Each row is followed by its class number.
[  45   32   40   34 -114   11   20  -34   -6   53  -18   -9  -45   50
  -70   15   -3  -20  -30  -53   13   -4  -30   -4  -33   17    6  -39
  -14   22   12  -19   28] => 7
[ 34   9 -33  16  37  40  -6 -15 -12   6  23  51  22  -2 -25  96  16 -23
  15  -7  -9  15  -8  28  84  -7 -45 -12 -22  23 -54  16 -14] => 1
[ 17  -3 -13  18 -38  24  -9 -60 -24  21 -20  50 -16  33 -32  56  50   7
 -27  19 -12   2 -18  36  42 -13 -59 -14  35   1  -8 -42  19] => 6
[ 14 -24  23  -5 -36  40  17 -28 -12  45 -14  34  11  -8 -46  23  50  21
  13 -14 -24  -6 -13  18  27   1 -43 -23 -11 -13   1  -6  16] => 6
[-13 -28  43  14 -69  26   2 -50 -24  50 -20  34  21   5 -38  18  55   0
 -46 -17  26 -11  27   2  33   5 -33 -44  57   1  47   0  42] => 1
[-26 -33 -14 -20   0   4  -5 -52  -2  -7  35  18 -51 -16  -4 -23  -8 -28
  20  30 -10   9  15  -6  33   6 -45 -27   7  26  10   0  24] => 8
[ 13 -27 -22   4  45 -27 -12  -2  10 -38  47   5   6  -6 -27  37 -23 -43
   9  20   4   3   5  11  76  16 -75  -6  -9  11  21 -29 -15] => 3
[ 40 -50 -68   7  50  13 -22  -5 -41 -19  46  38  17  -3  28  43  56 -14
  -6  54 -23  42  12  15  59  15   4  25 -12  12 -44 -19 -30] => 4
[  5 -29 -25 -14  -8 -17  30 -42   0  57 -32  28  -1  37 -49 -24  18 -13
   3 -65  -8  -5  46 -16   9   9 -40  -6  -3  27  23   1  24] => 2
[ 52  57   5  12   5  33 -18   6  20  -3  52   5  20  45  15  64  15  11
  47 -12 -22  18   1   8 -28  -5  -5 -43 -68   6   2  29 -32] => 6
[ 43  14   6  -2  20  10 -24 -28  -9  18  65  17  27  -7 -36  45  23 -31
  21 -20  -8   0   8   8  47  10 -58 -24 -28  42  33  -3 -11] => 2
[-10 -31  -3 -14 -41  47 -11  13   0  29  24  -5  -5  -9 -42  10  39   4
 -21 -50 -28   3  30  19  34 -15   5  13  -2  34  45 -48  25] => 9
[ 16  27 -18  46 -22   3  13 -32   4  42   8   8 -21  33 -46 -14  17  12
 -11 -33 -25  -8 -18  15 -18   3  -2 -48 -41 -23  10  -5  27] => 9
[ 22 -16 -31  16  -9 -47 -33  -2 -13  26  41   1  56  12  -5   8  52  -7
 -36   8  -4 -22   5 -14  12  34  -4 -29 -64 -33 -16 -31  -6] => 9
[ 18 -23  27 -35   7  69 -26  25 -56 -39  82 -10  28 -44  10  45  15   7
  -3  20  -1   2  16  -6  42  15 -52 -55 -25 -15 -20   8  -1] => 1
[-22 -12  12  12 -59 -43  20   1 -28  29 -41 -22 -30  31 -59 -16 -13 -30
 -13 -33 -12 -18  11  28 -15   1 -74 -36  24 -15  12 -22  46] => 1
[ 33   1   3 -36 -17 -33 -42  17   3 -23  58 -42   3 -12  11  12   6 -11
  10  26 -14 -10 -12   6 -37   8  26  17 -68  23  -3 -39 -19] => 7
[ -4  -8 -29   9  17  -7  16  -8 -27  17  26  14   9  23 -26  42  28  -8
  -8   7 -24 -27  37 -12  17  45 -48 -22 -42  33  15  17   7] => 8
[ 42 -41  10  17 -32  28 -22 -44  43 -15  91   6  23   7  18  58  10 -36
  58  41   2  -9  31  20  71   5  -3 -41 -55   7  29 -25 -27] => 2
[ 50 -28 -40  32  20   0 -38 -43 -33 -25  87   3  19 -10  32  54  43  11
 -16  22   2   9 -16  -7  58 -28  48  -2   2 -43  15 -17  11] => 6
[-20 -49  -3 -20  19   2 -54  -2  -3  11  65  12  53 -18  25  33  75 -50
  -8  40 -14  12  60  10  33  19 -50   2  -1   7  10  -2  13] => 0
[ 30  -2  31 -33 -30   2 -16   2 -12   9  21 -13 -28  -9 -12 -25  47  -3
   7  19 -40   0  -3  16  -6  40 -37  24  12  36  40 -36 -27] => 6
[ 63 -20  65 -19 -22  75  -2   6 -22  40  26  -6   9  12  -7  16  43   8
  59 -12 -21 -21  29  26 -39  -2 -20 -54 -17 -16 -29 -23  -2] => 2
[ 69  53  -6  31 -35  62  -7 -21 -18  35  31  47  53  23  -3  49  12 -33
  -5  21   7  15  -8  54  16  17 -15  -2 -28  -5 -77   4 -13] => 3
[ -2  20  27 -31 -25  30  -9 -35  -7  18  40 -18 -12  -5  14 -27  48  -7
 -12  -8 -14  10  32 -12  11 -25  20  -8   1  -5  42  22  41] => 5
[ 12 -31  52  -5 -68  38   3  -6 -35  12 -20   8  12   8 -29 -17  43  -2
  19  -8  -5 -10  41  56   4  16   6 -27  -8  10  44 -41  11] => 4
[ 18  -1 -25  -2  16  41 -53 -21  33 -40  96  -1 -18   7 -16  22  23 -35
 -55  14  -6  10  -9  26  60  13  11 -22 -34  28  12 -26   7] => 5
[  6  30 -21 -11 -34 -43  21  21 -20   5  69 -10  -5  12   1  14  27 -25
  -9   7 -29   1  -6 -16  73  16  21  -3 -38  25  42  42  -9] => 8
[ 11  36  -7 -26 -37  -6  37  30 -79  31  14  24  17  -4 -35  50  31 -11
  -6   7 -35  -1 -47  18  48  -4 -23 -16 -39  -1 -49  23  12] => 4
[-28  15 -25  33   4 -15 -85  -4   4  -1  31   0   5 -22  17  15  49  25
  -6  23 -33  22 -36  41   6 -45   8 -24 -35 -10 -31 -18  19] => 7
[-10 -19 -31  44 -10 -31   8 -11 -15   7  56  -6   0  -5 -30  15 -10 -29
 -12   2 -18 -18 -12  12  34  26 -10   2   9  16  45  20  16] => 2
[  1   0  32 -41 -28 -12  -8  40 -15  26  21   8  10  -3 -64 -16  52 -13
 -31 -20 -12   3 -39  41 -18  11  12 -13   2  30  33  -3  18] => 0
[  0 -13 -31  25   7 -52 -79 -10  22   9  54  -8  38  -6  50  11  66   3
 -44  30  -9 -12 -28  33 -57  12  72  32 -23 -16 -33  -7   5] => 2
[ 37  36  16 -13  -8  10  62   5 -54  19  22  14 -28  11 -34  47  -4 -28
  24  -3  -9   4 -15 -30  42  14  26  -3  -8  53  17  38 -12] => 4
[  1  23  15   0   9 -16   7  17  19  37  28 -23  11  -3 -22  -7  -1 -38
  -7 -27  -1   7  21 -28  20   7  18   3 -37  11   7  19  11] => 3
[ 99 -29 -23  44   9  13  18 -25 -21  -8  39  29  30  20  15  68   1 -35
  18  18  15   0 -14  40  -2  37   3  43  20 -34 -41   4 -21] => 3
[-22 104  26 -27 -19  37 -29 -14 -45  34   8  24  18   6  -5   6  27   1
 -16 -14  -9  -1  30 -11 -13   6 -64 -30  -4  50  14  21   9] => 9
[ 39   0 -29  15  50 -24 -46   4 -15 -12  92  -9   9   5   2  44  48 -31
 -16  39 -34   4  -7  62  -2   7   0  28  -7   3   0 -26   9] => 3
[ 12  29  62 -30 -90  20   6   0 -12  42  28  -6   8  25  -7  -7  16 -36
  -8   6   2 -11  20  -7  -4  17 -48 -45  17  16  19   6   0] => 2
[-50  59  18  31 -23  40 -11  38 -25  20  -5 -22   7  14 -24 -17   4  33
  16   6 -42   7  39  40 -35 -36 -36 -43  -6  19  57  -8  13] => 9
[ 67 -30 -34   1  -5  28 -14  -5  36  -5  47 -10  -7  14  11  12  -8 -18
  -7  31  -4  -5  -8  -3  -7   7  12  11  -9  11 -33 -61 -35] => 5
[ 37  21   3  -5 -23 -30  21 -33 -14  32  67  26 -11   7 -39  39  51 -19
 -34 -13  -6 -15 -51  10  48  20  51  12  -5  20  31  28  30] => 3
[-10  18  33  -8 -81   5  12   3 -38  34  -1 -18 -11  -5 -21  35  21  -4
  30 -22 -24   4  22  -6   3   1 -60   7   9  48  58  -6  15] => 0
[ 27  -9  -1 -25 -21  47 -27  32  -7  16  56   9  16 -47  14  53  11  10
  46  -8 -25  29 -41   1 -23  -5 -31   1 -25  24 -54   3 -18] => 0
[-21 -32  -7  16 -58 -50   1  12 -74   6  22  12  -2 -21 -23  29  59  15
 -50  13 -23 -23 -52   7  55  32 -12 -12  29  -1  33  -9  21] => 4
[ 21  38 -32  -2  -8  14 -53   3  12 -20  17   8  34  22  16  41   7 -27
 -54  13  12  16   7  19  34  14 -50  18 -28  24 -44 -33 -38] => 2
[-37 -13 -27 -25 -57 -23  -7  17 -42  17  38  -3  -6  -2  -2   8  51   9
 -34   4 -38 -39   5 -23  85   7  -8 -16   6  25  12 -17  23] => 5
[ -8  29  43 -12 -48 -20  -5   9 -28  33  10 -17 -35   0 -14 -11  22   9
  18 -10 -20 -29 -43  -3 -22 -24  17 -39  35   8   9   3  27] => 5
[ -2 -20  -1 -21 -57   3  50   7 -16  30  -1   3 -15  17 -67  11 -12 -14
 -31 -67   1  -5 -10 -32  28   1 -12 -21  -6  10  21  23  40] => 7
[ 10  16 -10  17 -14  23  -1  27 -10 -19  -1  15  -1  14 -13  19  -9 -23
  29 -15 -12 -10 -15  32  72  21   5 -17 -25  13 -42  13 -23] => 5
[ 35 -14 -11  27  27  59 -31 -20 -48   8  35  21  57  -5 -14  68  65 -21
   3  33  -5   6  55  51  51  -1  -1  11 -28  13  -4 -34   9] => 0
[  2 -41 -29  -4  36  12 -46  -2  -4 -35  92  15  17 -29  12  67   9 -10
  40  12 -18 -21   9  16  33   9 -39 -17  -6  36  24 -24  -3] => 0
[ 60 -78 -14  -4   0  33 -17 -25  25 -33  46  50  -3 -19  14  58  40  16
  62  33 -13  22 -49  52   3  27 -16   8  -8   7 -15 -16 -41] => 0
[ 34 -13 -11   0  10  11 -83 -41 -20  21  81  29  51  -8  15  11  61 -27
 -14  15  -1  31   4  17  -1 -11 -32 -37   4 -20 -15 -19  17] => 6
[ 45 -87  13  14 -26  46 -37  -3 -17  22  42   6  56 -29 -27  91  52 -18
  11 -10  -3   1  29  44  30   3 -46  -2  -3   0  -5 -54   6] => 1
[-18   2 -14 -10 -44   2  39   9 -40  17  21 -19 -34  34 -31 -22  -7 -10
 -17   5 -23 -11  53 -21  33  17  -4 -39 -11  42  33   0  20] => 1
[-17  -4 -27 -20   3  42 -10 -47  -7  15  51  70  46 -12 -37  -3  32 -22
 -48  16  -1 -11  11  23  64  31  -6  -6   3  39  29  21  20] => 6
[ 74 -43 -11  28  36   4 -34 -23  -4   8  23   7  27   8 -11  21  57  -9
 -11  -7   1   6   3  35 -57  48  -1  10 -40 -16 -21 -19 -10] => 8
[ 52 -63 -28   0  35  70 -28 -51  38  38  72  45  53 -42 -29  41  39 -23
 -27  42  12  15 -11  23  -1  -7   8  13 -14  12 -25 -46   9] => 0
[ 59  -7 -11  -5 -14  73 -15 -40 -25 -40  46  27  16  28 -12  52   6 -12
 -15   1  20  26  17  44   0  -5   6  -8 -24   5   2  -4  14] => 7
[ 25 -24 -12  21 -16  63 -29  55 -40 -10  60 -13  51 -31  -1  -3  -7 -35
  -6  28 -23   4  12  53  20  28  -7   1 -25 -16 -52 -10 -12] => 7
[ -2  80 -12 -20 -55 -12   4  26 -56   7  23   4   7  10 -27 -33  12 -14
 -52 -34 -30  13 -26  41  20  -3 -70   7  40  -3  52  18  15] => 9
[-12 -52 -32   5 -13  21  27  10 -40  45  27   7  22  -7 -19 -65   3 -25
  12 -40 -17  -3  60  -5  30  -8  21 -14  34  -4  31   7  45] => 0
[ 53   3  24 -28 -22  25 -40  27 -86 -81  82 -23  25 -23   4  42  -3 -16
  21  15   8  32 -13  20   6  50 -51  -9 -33  21  17  16 -30] => 5
[ 32 -29  41 -16 -11  43 -38  49  -9 -16  87 -10  56 -38 -17  66  34 -46
  32 -27 -15   1  10  52   5  47 -40   8 -30  24  32  11 -11] => 0
[ 13 -16 -32  -3   2  57 -15  -1 -30  -2  26  21  29  -6   9  59  43  47
  30   4 -31  21  16  15 -14   6   0  10 -53  36 -24  20  -5] => 5
[ 33 -38  15 -10   4  36 -19  12 -15  -2  68  20   2   7  22  42  38  23
  61  29 -28  -7 -14  32 -13 -17  -6 -54  18  -2 -14  -1 -13] => 2
[ 24 -52 -40  29  23 -26   1  -1  33 -16   8  -4  16  23  -9   3 -12   1
  17   0  -7   6  23  14 -11  15 -36  17   5  16  56 -23 -37] => 2
[ 30 -70  16  35  -5  10 -38 -10  16  19  39   3  42 -31   9  36  33   8
  74   8 -25 -15   5  47 -13  -5 -55 -17   9 -20  19 -32 -17] => 2
[ 37 -49  34   2 -57  34 -20   4  55  20  12  -5 -10 -17  24  36  14 -19
   8 -36  14 -10 -18  -5  -8  11  13  13  21  -6 -25 -26 -18] => 8
